Below is a small trained network, with its code and all its weights. Each question gives an input and a class and asks what happens when units are switched off, that is, made to give their printed mean instead of their output.

import numpy as np


def w(rows, s, z=0):
    codes = np.array(rows[::2]) - 128.0
    scale = np.full(codes.shape[1], s)
    scale[-1] = z or s
    return codes * scale


def f(y):
    return np.maximum(y, 0)


def log_softmax(a):
    a = a - a.max(-1, keepdims=True)
    return a - np.log(np.exp(a).sum(-1, keepdims=True))


def net(x, mask):
    res = np.array(x, float).reshape(1, 8) / 4 @ E
    y = f(res @ A[0][:, :-1].T + A[0][:, -1])
    res = res + np.where(mask, y, B[0][:, -1]) @ B[0][:, :-1]
    return log_softmax(res[-1] @ U[:, :-1].T + U[:, -1])


A, B = {}, {}
E = w([
[134,123,133,132,128,133,130],'x0',
[133,128,129,134,127,129,129],'x1',
[123,129,129,120,128,123,127],'x2',
[97,183,165,158,214,214,41],'x3',
[80,51,28,200,185,143,140],'x4',
[182,206,68,194,105,58,87],'x5',
[130,127,131,137,128,128,126],'x6',
[194,75,211,160,253,17,151],'x7',
],0.0069)
A[0] = w([
[96,193,170,152,213,223,1,254],'n0',
[184,183,204,55,70,123,112,77],'n1',
[60,180,53,95,6,225,92,25],'n2',
[189,167,215,83,122,95,126,104],'n3',
[56,51,175,78,151,186,190,182],'n4',
[138,112,111,114,56,120,179,74],'n5',
[94,57,47,196,181,133,152,183],'n6',
[160,203,77,175,119,86,78,141],'n7',
[171,177,69,196,107,65,103,180],'n8',
],0.0066,0.00098)
B[0] = w([
[141,42,11,161,63,73,254,252],'n0',
[62,112,127,197,60,120,94,201],'n1',
[215,83,189,179,249,51,57,255],'n2',
[77,110,151,167,105,119,76,191],'n3',
[154,219,137,47,153,188,135,202],'n4',
[159,55,82,151,138,82,174,171],'n5',
[44,165,195,181,59,177,47,193],'n6',
[162,184,114,60,119,198,164,187],'n7',
[157,210,146,47,140,206,142,193],'n8',
],0.0069,0.0079)
U = w([
[190,88,172,160,253,66,59,102],'0',
[114,126,122,125,109,133,135,254],'1',
[131,68,58,147,64,96,255,61],'2',
[11,139,159,173,34,157,36,80],'3',
[151,201,130,22,147,225,163,87],'4',
],0.0094,0.0053)

Each question gives the input, the list of numbers given to net, and the class t.
The units are the neurons (one row each of A and B). Each row of codes is followed by its name. A weight is (code - 128) times the scale printed after its matrix; where a second scale follows, it is the last column's (A, B and U).
mask holds one flag per neuron, in row order. A switched-off neuron (its flag False) gives its mean, the last column of its row in B, instead of its output. The means were averaged over made-up inputs and are rounded, as every weight is.
A unit's drop is (log p(t) with every unit on - log p(t) with that unit switched off) / (log p(t) with every unit on - log p(t) with every unit switched off).
The circuit of an input: a set's keep is (log p(t) with only the set's units on - log p(t) with every unit switched off) / (log p(t) with every unit on - log p(t) with every unit switched off). Starting from all 9 units, units are removed one at a time, each time the one whose removal leaves the highest keep (on an exact tie, the one counted first), for as long as the keep stays at least 0.8.
circuit, biggest first: the units of the circuit, biggest drop first
most important unit: the unit with the biggest drop
k most important neurons: the k neurons with the biggest drops, biggest first
drop of u: that unit's drop, to one decimal
input [-7,6,-2,-1,-8,-7,-6,3], class 3: 3 most important neurons : (n1; n3; n2)
input [5,-7,3,1,-5,3,0,1], class 3: 3 most important neurons : (n2; n1; n3)
input [-7,-5,5,1,5,-8,-3,0], class 4: most important unit : n4
input [5,2,4,4,-7,0,-6,5], class 3: circuit, biggest first : (n2; n1)
input [-8,5,8,-2,-7,-3,-1,3], class 3: circuit, biggest first : (n1; n3)
input [-5,0,-1,-6,6,5,6,1], class 1: circuit, biggest first : (n0; n8)
input [4,0,3,0,3,-8,1,5], class 4: circuit, biggest first : (n4; n2)
input [-2,-4,3,-5,5,-2,8,2], class 1: circuit, biggest first : (n0; n2)
input [-1,-1,-7,-1,1,-5,-2,3], class 4: 4 most important neurons : (n2; n4; n0; n1)
input [-2,-7,-4,-7,4,-8,-6,4], class 4: 2 most important neurons : (n4; n0)
input [-2,-8,-8,-6,-8,-7,-2,2], class 3: 2 most important neurons : (n1; n0)
input [-4,3,-5,-6,-2,-7,2,3], class 4: 3 most important neurons : (n0; n4; n2)
input [5,1,-5,7,4,-8,2,7], class 4: 2 most important neurons : (n4; n2)
input [3,2,-6,7,1,7,-1,-1], class 2: 2 most important neurons : (n0; n4)
input [3,4,5,-4,-7,6,2,2], class 3: most important unit : n1
input [-5,-7,5,4,4,8,-8,7], class 1: circuit, biggest first : (n2; n7)
input [4,0,-2,5,7,-4,-8,7], class 1: 3 most important neurons : (n2; n6; n0)
input [1,2,8,-1,8,3,6,6], class 3: circuit, biggest first : (n6; n2)
input [4,0,-4,-7,2,8,-3,2], class 4: 3 most important neurons : (n8; n0; n7)
input [-1,-8,8,6,-3,-6,-4,-3], class 2: most important neuron : (n0)
input [-7,5,-5,-1,-2,-7,-1,2], class 4: 3 most important neurons : (n4; n2; n0)
input [1,5,-7,-5,8,-1,-1,-2], class 3: 2 most important neurons : (n6; n0)
input [3,2,-6,8,2,-7,0,-3], class 2: 2 most important neurons : (n0; n8)
input [-8,-6,5,-1,-4,6,1,-1], class 4: drop of n6 : 0.2
input [6,7,-2,-7,-3,6,2,-8], class 0: drop of n0 : 0.2
input [0,0,0,-8,4,-5,7,-8], class 0: drop of n2 : 0.7
input [-3,-3,-6,7,-6,3,5,-3], class 2: drop of n0 : 1.0
input [-1,-3,5,-6,5,-5,6,-3], class 1: circuit, biggest first : (n0)
